Below are the code and all the weights of a small trained network. Each question names an input and a class and asks about switching units off, where a switched-off unit gives its printed mean instead of its output.

import numpy as np


def w(rows, s, z=0):
    codes = np.array(rows[::2]) - 128.0
    scale = np.full(codes.shape[1], s)
    scale[-1] = z or s
    return codes * scale


def norm(h):
    return h / np.sqrt((h * h).mean(-1, keepdims=True) + 1e-5)


def f(y):
    return np.maximum(y, 0)


def log_softmax(a):
    a = a - a.max(-1, keepdims=True)
    return a - np.log(np.exp(a).sum(-1, keepdims=True))


def net(x, mask):
    res = np.array(x, float).reshape(1, 2) / 4 @ E
    u = 0
    for l in range(3):
        y = f(norm(res) @ A[l][:, :-1].T + A[l][:, -1])
        res = res + np.where(mask[u : u + 7], y, B[l][:, -1]) @ B[l][:, :-1]
        u += 7
    return log_softmax(norm(res)[-1] @ U[:, :-1].T + U[:, -1])


A, B = {}, {}
E = w([
[90,58,154,76,214],'x0',
[125,2,11,66,27],'x1',
],0.0045)
A[0] = w([
[95,244,90,129,144,113],'0.n1',
[112,159,96,37,149,22],'0.n2',
[197,195,145,164,68,73],'0.n3',
[132,114,135,139,136,6],'0.n4',
[57,57,186,152,143,15],'0.n5',
[161,177,172,235,198,122],'0.n6',
[159,171,166,23,89,57],'0.n7',
],0.011,0.0019)
B[0] = w([
[255,170,135,145,168,198],'0.n1',
[125,134,183,51,134,146],'0.n2',
[83,146,142,38,133,212],'0.n3',
[115,130,150,141,216,128],'0.n4',
[143,84,150,128,182,166],'0.n5',
[88,168,144,155,73,255],'0.n6',
[93,128,219,121,98,129],'0.n7',
],0.011,0.0087)
A[1] = w([
[108,185,147,166,117,168],'1.n1',
[136,217,132,68,175,241],'1.n2',
[54,157,175,180,142,90],'1.n3',
[125,97,232,72,95,82],'1.n4',
[145,73,78,123,237,126],'1.n5',
[169,154,168,110,123,26],'1.n6',
[2,89,114,177,102,251],'1.n7',
],0.0091,0.0015)
B[1] = w([
[199,187,40,198,246,209],'1.n1',
[190,151,17,163,44,255],'1.n2',
[19,103,253,120,48,189],'1.n3',
[111,92,155,149,73,205],'1.n4',
[195,55,211,93,160,180],'1.n5',
[108,180,187,189,159,176],'1.n6',
[126,173,138,191,178,166],'1.n7',
],0.0062,0.0065)
A[2] = w([
[246,142,107,144,121,167],'2.n1',
[152,81,150,82,165,251],'2.n2',
[156,148,81,168,98,182],'2.n3',
[59,227,194,169,164,131],'2.n4',
[183,116,234,88,150,170],'2.n5',
[180,83,125,135,71,96],'2.n6',
[117,158,110,179,128,77],'2.n7',
],0.011,0.0021)
B[2] = w([
[105,124,174,206,226,198],'2.n1',
[203,202,166,63,38,198],'2.n2',
[156,53,214,149,233,206],'2.n3',
[168,186,55,114,148,254],'2.n4',
[254,92,104,112,129,199],'2.n5',
[76,157,78,207,124,185],'2.n6',
[148,73,129,72,119,172],'2.n7',
],0.0083,0.0079)
U = w([
[53,83,189,112,193,39],'0',
[209,251,144,182,206,227],'1',
[68,120,192,105,138,2],'2',
[71,7,76,243,213,171],'3',
[64,121,110,65,207,15],'4',
[243,45,198,70,118,172],'5',
[39,108,178,91,178,9],'6',
[80,118,38,130,27,182],'7',
],0.011,0.0056)

Each question gives the input, the list of numbers given to net, and the class t.
The units are the neurons (one row each of A and B). Each row of codes is followed by its name. A weight is (code - 128) times the scale printed after its matrix; where a second scale follows, it is the last column's (A, B and U).
mask holds one flag per neuron, layer by layer. A switched-off neuron (its flag False) gives its mean, the last column of its row in B, instead of its output. The means were averaged over made-up inputs and are rounded, as every weight is.
A unit's drop is (log p(t) with every unit on - log p(t) with that unit switched off) / (log p(t) with every unit on - log p(t) with every unit switched off).
The circuit of an input: a set's keep is (log p(t) with only the set's units on - log p(t) with every unit switched off) / (log p(t) with every unit on - log p(t) with every unit switched off). Starting from the 12 units with the biggest drops (on a tie, the unit counted first), units are removed one at a time, each time the one whose removal leaves the highest keep (on an exact tie, the one counted first), for as long as the keep stays at least 0.8.
units of the circuit, in order: the units of the circuit, biggest drop first
unit that matters most: the unit with the biggest drop
top k neurons: the k neurons with the biggest drops, biggest first
k most important neurons of layer l: the k neurons of layer l with the biggest drops, biggest first
input [1,3], class 7: units of the circuit, in order -> 0.n1, 2.n3
input [-1,3], class 3: most important neuron of layer 0 -> 0.n5
input [1,8], class 7: top 3 neurons -> 0.n1, 1.n2, 1.n1
input [2,6], class 7: 3 most important neurons of layer 2 -> 2.n3, 2.n6, 2.n1
input [0,0], class 0: top 2 neurons -> 0.n7, 0.n6
input [-1,2], class 3: top 2 neurons -> 0.n5, 0.n6
input [-7,7], class 3: top 2 neurons -> 2.n2, 1.n3
input [-1,8], class 3: top 4 neurons -> 0.n3, 0.n5, 1.n3, 1.n7
input [0,7], class 7: top 4 neurons -> 1.n1, 0.n1, 1.n2, 0.n6
input [-1,7], class 3: top 3 neurons -> 0.n3, 0.n5, 1.n3
input [2,7], class 7: top 3 neurons -> 0.n1, 0.n5, 2.n3
input [0,8], class 7: 3 most important neurons of layer 0 -> 0.n1, 0.n6, 0.n2
input [-1,5], class 3: 3 most important neurons of layer 0 -> 0.n3, 0.n5, 0.n1
input [-4,3], class 7: top 4 neurons -> 1.n1, 0.n1, 2.n1, 0.n6
input [-6,6], class 3: unit that matters most -> 2.n2
input [-6,7], class 3: top 2 neurons -> 0.n3, 1.n3
input [0,5], class 7: 2 most important neurons of layer 0 -> 0.n1, 0.n6
input [-8,8], class 3: 2 most important neurons of layer 2 -> 2.n2, 2.n3
input [-8,4], class 7: 2 most important neurons of layer 0 -> 0.n1, 0.n3
input [-3,8], class 3: unit that matters most -> 0.n3
